Below is a small trained network, with its code and all its weights. Each question gives an input and a class and asks what happens when units are switched off, that is, made to give their printed mean instead of their output.

import numpy as np


def w(rows, s, z=0):
    codes = np.array(rows[::2]) - 128.0
    scale = np.full(codes.shape[1], s)
    scale[-1] = z or s
    return codes * scale


def f(y):
    return y / 2 * (1 + np.tanh(0.7978845608 * (y + 0.044715 * y**3)))


def log_softmax(a):
    a = a - a.max(-1, keepdims=True)
    return a - np.log(np.exp(a).sum(-1, keepdims=True))


def net(x, mask):
    res = np.array(x, float).reshape(1, 8) / 4 @ E
    y = f(res @ A[0][:, :-1].T + A[0][:, -1])
    res = res + np.where(mask, y, B[0][:, -1]) @ B[0][:, :-1]
    return log_softmax(res[-1] @ U[:, :-1].T + U[:, -1])


A, B = {}, {}
E = w([
[134,131,149,130,167,114],'x0',
[118,145,228,174,60,157],'x1',
[128,130,127,126,126,127],'x2',
[65,37,140,118,109,54],'x3',
[121,114,111,136,109,155],'x4',
[128,125,126,131,125,132],'x5',
[149,182,87,247,144,50],'x6',
[122,132,134,132,145,126],'x7',
],0.014)
A[0] = w([
[119,128,141,51,134,90,174],'n1',
[77,50,177,120,93,79,221],'n2',
[135,130,129,123,105,90,99],'n3',
[65,89,126,29,158,159,13],'n4',
[74,81,77,138,115,104,139],'n5',
[113,103,149,32,126,131,185],'n6',
[71,99,68,144,129,66,108],'n7',
[243,173,99,144,164,178,198],'n8',
[82,116,96,151,85,124,133],'n9',
[105,157,2,35,211,147,49],'n10',
[128,194,127,181,111,80,36],'n11',
[88,122,11,155,171,67,108],'n12',
[65,33,198,147,127,90,58],'n13',
[95,84,109,127,156,78,104],'n14',
[78,100,86,130,129,91,110],'n15',
[106,121,227,204,73,124,2],'n16',
[94,159,222,95,103,217,140],'n17',
],0.011,0.0099)
B[0] = w([
[109,106,146,177,102,136,188],'n1',
[110,178,72,129,144,63,255],'n2',
[116,143,124,113,139,153,129],'n3',
[152,149,5,171,160,2,191],'n4',
[101,121,140,72,167,179,174],'n5',
[71,92,135,214,93,133,235],'n6',
[161,167,142,44,152,147,176],'n7',
[78,65,84,172,70,108,242],'n8',
[173,122,119,121,117,148,149],'n9',
[26,79,136,248,65,187,215],'n10',
[40,66,158,190,31,133,165],'n11',
[206,135,111,60,209,122,197],'n12',
[60,97,122,166,62,146,205],'n13',
[156,144,153,94,126,155,166],'n14',
[139,185,216,127,167,114,161],'n15',
[75,152,45,197,118,67,188],'n16',
[186,156,233,37,166,193,247],'n17',
],0.0082,0.015)
U = w([
[45,76,171,169,91,142,133],'0',
[85,160,6,160,163,72,254],'1',
[221,182,213,33,197,151,11],'2',
],0.011,0.0004)

Each question gives the input, the list of numbers given to net, and the class t.
The units are the neurons (one row each of A and B). Each row of codes is followed by its name. A weight is (code - 128) times the scale printed after its matrix; where a second scale follows, it is the last column's (A, B and U).
mask holds one flag per neuron, in row order. A switched-off neuron (its flag False) gives its mean, the last column of its row in B, instead of its output. The means were averaged over made-up inputs and are rounded, as every weight is.
A unit's drop is (log p(t) with every unit on - log p(t) with that unit switched off) / (log p(t) with every unit on - log p(t) with every unit switched off).
The circuit of an input: a set's keep is (log p(t) with only the set's units on - log p(t) with every unit switched off) / (log p(t) with every unit on - log p(t) with every unit switched off). Starting from the 12 units with the biggest drops (on a tie, the unit counted first), units are removed one at a time, each time the one whose removal leaves the highest keep (on an exact tie, the one counted first), for as long as the keep stays at least 0.8.
units of the circuit, in order: the units of the circuit, biggest drop first
k most important neurons: the k neurons with the biggest drops, biggest first
drop when u is switched off: that unit's drop, to one decimal
input [-3,-3,-4,5,-6,7,-3,-4], class 1: units of the circuit, in order	(n4)
input [-2,-7,5,-1,-5,7,0,4], class 0: 3 most important neurons	(n10; n2; n4)
input [1,-7,-7,0,-4,-8,-6,0], class 0: 2 most important neurons	(n10; n6)
input [-6,2,-7,7,-4,5,2,3], class 1: 2 most important neurons	(n2; n17)
input [4,7,-7,8,5,-2,3,2], class 1: 2 most important neurons	(n2; n16)
input [7,-4,-8,5,8,-4,-3,-3], class 1: 3 most important neurons	(n4; n2; n17)
input [-5,5,-1,4,-8,-7,1,4], class 1: 3 most important neurons	(n2; n16; n10)
input [-2,1,2,-7,-7,4,-2,-6], class 2: 2 most important neurons	(n10; n17)
input [2,8,5,4,-7,5,1,7], class 1: 3 most important neurons	(n16; n2; n10)
input [-4,-2,-1,6,-5,1,-5,5], class 1: 2 most important neurons	(n4; n2)
input [8,2,8,0,-5,-5,-7,-2], class 2: 3 most important neurons	(n17; n10; n8)
input [-7,7,3,2,8,-2,5,1], class 1: 2 most important neurons	(n16; n10)
input [3,-8,5,-6,4,6,-4,6], class 0: drop when n10 is switched off	1.5
input [-8,5,1,7,2,-5,4,6], class 1: units of the circuit, in order	(n2)
input [7,6,-8,2,-4,-2,5,0], class 1: drop when n1 is switched off	0.1
input [5,6,-7,-8,2,0,-1,8], class 2: drop when n17 is switched off	1.0
